Below are the code and all the weights of a small trained network. Each question names an input and a target symbol and asks about switching units off, where a switched-off unit gives its printed mean instead of its output.

import numpy as np


def w(rows, s, z=0):
    codes = np.array(rows[::2]) - 128.0
    scale = np.full(codes.shape[1], s)
    scale[-1] = z or s
    return codes * scale


def norm(h):
    return h / np.sqrt((h * h).mean(-1, keepdims=True) + 1e-5)


def f(y):
    return y / 2 * (1 + np.tanh(0.7978845608 * (y + 0.044715 * y**3)))


def softmax(a):
    e = np.exp(a - a.max(-1, keepdims=True))
    return e / e.sum(-1, keepdims=True)


def log_softmax(a):
    a = a - a.max(-1, keepdims=True)
    return a - np.log(np.exp(a).sum(-1, keepdims=True))


def net(x, mask):
    ids = ['ΓΔΣΦΨαεζηθλμξπτω'.index(c) for c in x.split()]
    T = len(ids)
    res = E[ids] + P[:T]
    r = norm(res)
    for j in range(3):
        rows = slice(2 * j, 2 * j + 2)
        q, k, v = (r @ M[0][rows].T for M in (Q, K, V))
        z = softmax(np.where(np.tri(T) > 0, q @ k.T / 2**0.5, -1e9)) @ v
        o = O[0][rows]
        res = res + np.where(mask[j], z, o[:, -1]) @ o[:, :-1]
    y = f(norm(res) @ A[0][:, :-1].T + A[0][:, -1])
    res = res + np.where(mask[3:7], y, B[0][:, -1]) @ B[0][:, :-1]
    return log_softmax(norm(res)[-1] @ U[:, :-1].T + U[:, -1])


Q, K, V, O, A, B = {}, {}, {}, {}, {}, {}
E = w([
[37,80,77,144,87],'Γ',
[194,127,150,146,172],'Δ',
[76,77,137,194,37],'Σ',
[123,132,105,215,80],'Φ',
[177,148,246,79,119],'Ψ',
[133,166,96,142,121],'α',
[94,155,153,107,85],'ε',
[133,111,75,179,226],'ζ',
[160,252,123,62,123],'η',
[159,230,153,226,235],'θ',
[150,42,134,123,134],'λ',
[160,167,75,89,128],'μ',
[106,76,148,155,160],'ξ',
[113,125,114,195,75],'π',
[149,108,148,150,113],'τ',
[188,146,145,136,157],'ω',
],0.021)
P = w([
[216,222,70,240,133],'0',
[236,194,86,221,166],'1',
[167,185,142,157,138],'2',
[169,157,109,242,130],'3',
[188,135,109,252,150],'4',
[144,130,127,213,127],'5',
[139,127,136,200,122],'6',
[144,122,134,224,121],'7',
[112,115,154,167,126],'8',
[110,122,142,184,110],'9',
[144,115,234,71,206],'10',
[81,120,176,142,104],'11',
[78,93,186,124,124],'12',
[89,95,171,165,99],'13',
],0.0036)
Q[0] = w([
[92,82,106,82,140],'head 1',
[93,160,84,63,147],'head 1',
[145,88,91,134,103],'head 2',
[87,99,9,60,171],'head 2',
[124,181,183,172,141],'head 3',
[113,71,94,65,113],'head 3',
],0.014)
K[0] = w([
[67,154,70,45,116],'head 1',
[143,188,47,78,142],'head 1',
[105,91,132,105,175],'head 2',
[126,255,57,117,102],'head 2',
[134,225,141,156,213],'head 3',
[148,31,80,95,77],'head 3',
],0.0092)
V[0] = w([
[36,207,165,156,208],'head 1',
[20,170,87,79,213],'head 1',
[152,105,12,53,108],'head 2',
[118,1,157,179,196],'head 2',
[54,216,113,107,192],'head 3',
[99,97,25,3,116],'head 3',
],0.0078)
O[0] = w([
[134,170,97,107,243,110],'head 1',
[156,2,94,227,130,27],'head 1',
[167,110,94,206,111,67],'head 2',
[65,108,196,101,150,201],'head 2',
[52,155,75,1,151,128],'head 3',
[130,159,142,152,30,2],'head 3',
],0.0082,0.0072)
A[0] = w([
[225,233,209,67,204,126],'neuron 1',
[55,111,118,107,157,83],'neuron 2',
[192,178,254,110,176,91],'neuron 3',
[232,93,16,19,76,2],'neuron 4',
],0.0066,0.0021)
B[0] = w([
[98,42,20,166,35,255],'neuron 1',
[195,2,2,103,176,142],'neuron 2',
[111,85,146,128,45,219],'neuron 3',
[166,85,160,61,45,134],'neuron 4',
],0.0052,0.0077)
U = w([
[118,195,153,163,91,128],'Γ',
[207,128,83,105,81,225],'Δ',
[185,98,218,184,123,95],'Σ',
[192,55,128,120,116,83],'Φ',
[129,135,135,123,118,35],'Ψ',
[66,74,163,132,201,172],'α',
[147,222,101,61,90,61],'ε',
[94,181,46,93,133,23],'ζ',
[81,132,123,80,69,187],'η',
[139,141,149,126,128,14],'θ',
[138,198,150,168,121,190],'λ',
[70,112,181,156,95,194],'μ',
[103,181,100,118,247,244],'ξ',
[136,131,134,109,123,1],'π',
[67,64,65,171,79,68],'τ',
[166,194,207,64,87,196],'ω',
],0.011,0.0035)

Each question gives the input, a string of symbols that net reads in full, and the target symbol t.
The units are the heads (2 rows each of Q, K, V and O) and the neurons (one row each of A and B). Each row of codes is followed by its name. A weight is (code - 128) times the scale printed after its matrix; where a second scale follows, it is the last column's (O, A, B and U).
mask holds one flag per unit, heads first, then neurons. A switched-off unit (its flag False) gives its mean, the last column of its rows in O or B, instead of its output. The means were averaged over made-up inputs and are rounded, as every weight is.
A unit's drop is (log p(t) with every unit on - log p(t) with that unit switched off) / (log p(t) with every unit on - log p(t) with every unit switched off).
The circuit of an input: a set's keep is (log p(t) with only the set's units on - log p(t) with every unit switched off) / (log p(t) with every unit on - log p(t) with every unit switched off). Starting from all 7 units, units are removed one at a time, each time the one whose removal leaves the highest keep (on an exact tie, the one counted first), for as long as the keep stays at least 0.8.
circuit, biggest first: the units of the circuit, biggest drop first
top k neurons: the k neurons with the biggest drops, biggest first
heads that matter: for each layer, one digit per head in row order, 1 if its drop is at least 0.15 and else 0, layers parted by /
drop when u is switched off: that unit's drop, to one decimal
input Δ ω λ, target Σ: top neuron => [neuron 1]
input ξ Δ ζ θ ξ ε α η Ψ ε ξ ξ Φ, target α: circuit, biggest first => [head 2; head 1]
input α ζ θ θ τ Ψ Φ ξ τ Δ μ π α, target ξ: heads that matter => 101
input ξ π π, target α: circuit, biggest first => [head 2; head 1; head 3]
input Ψ Γ Ψ π θ Φ, target ξ: circuit, biggest first => [head 3; neuron 1]
input Ψ Ψ ε ω, target Δ: heads that matter => 001
input π α Ψ Γ ε ε Φ ξ Δ Δ, target α: heads that matter => 010
input Φ π π π π λ ω μ, target Δ: heads that matter => 010
input ω ω μ Δ, target Φ: heads that matter => 001
input θ Γ ω θ ξ μ ω, target α: drop when head 1 is switched off => 0.0
input Δ ε ω θ θ Σ π, target ξ: drop when neuron 1 is switched off => 0.2
input Δ Φ ζ Φ Δ, target Φ: drop when neuron 1 is switched off => 1.5
input ε Σ ω Φ Ψ θ μ μ ω α Φ, target ξ: drop when head 3 is switched off => 0.7
input η Δ Δ ξ μ π Δ, target α: top neuron => [neuron 1]
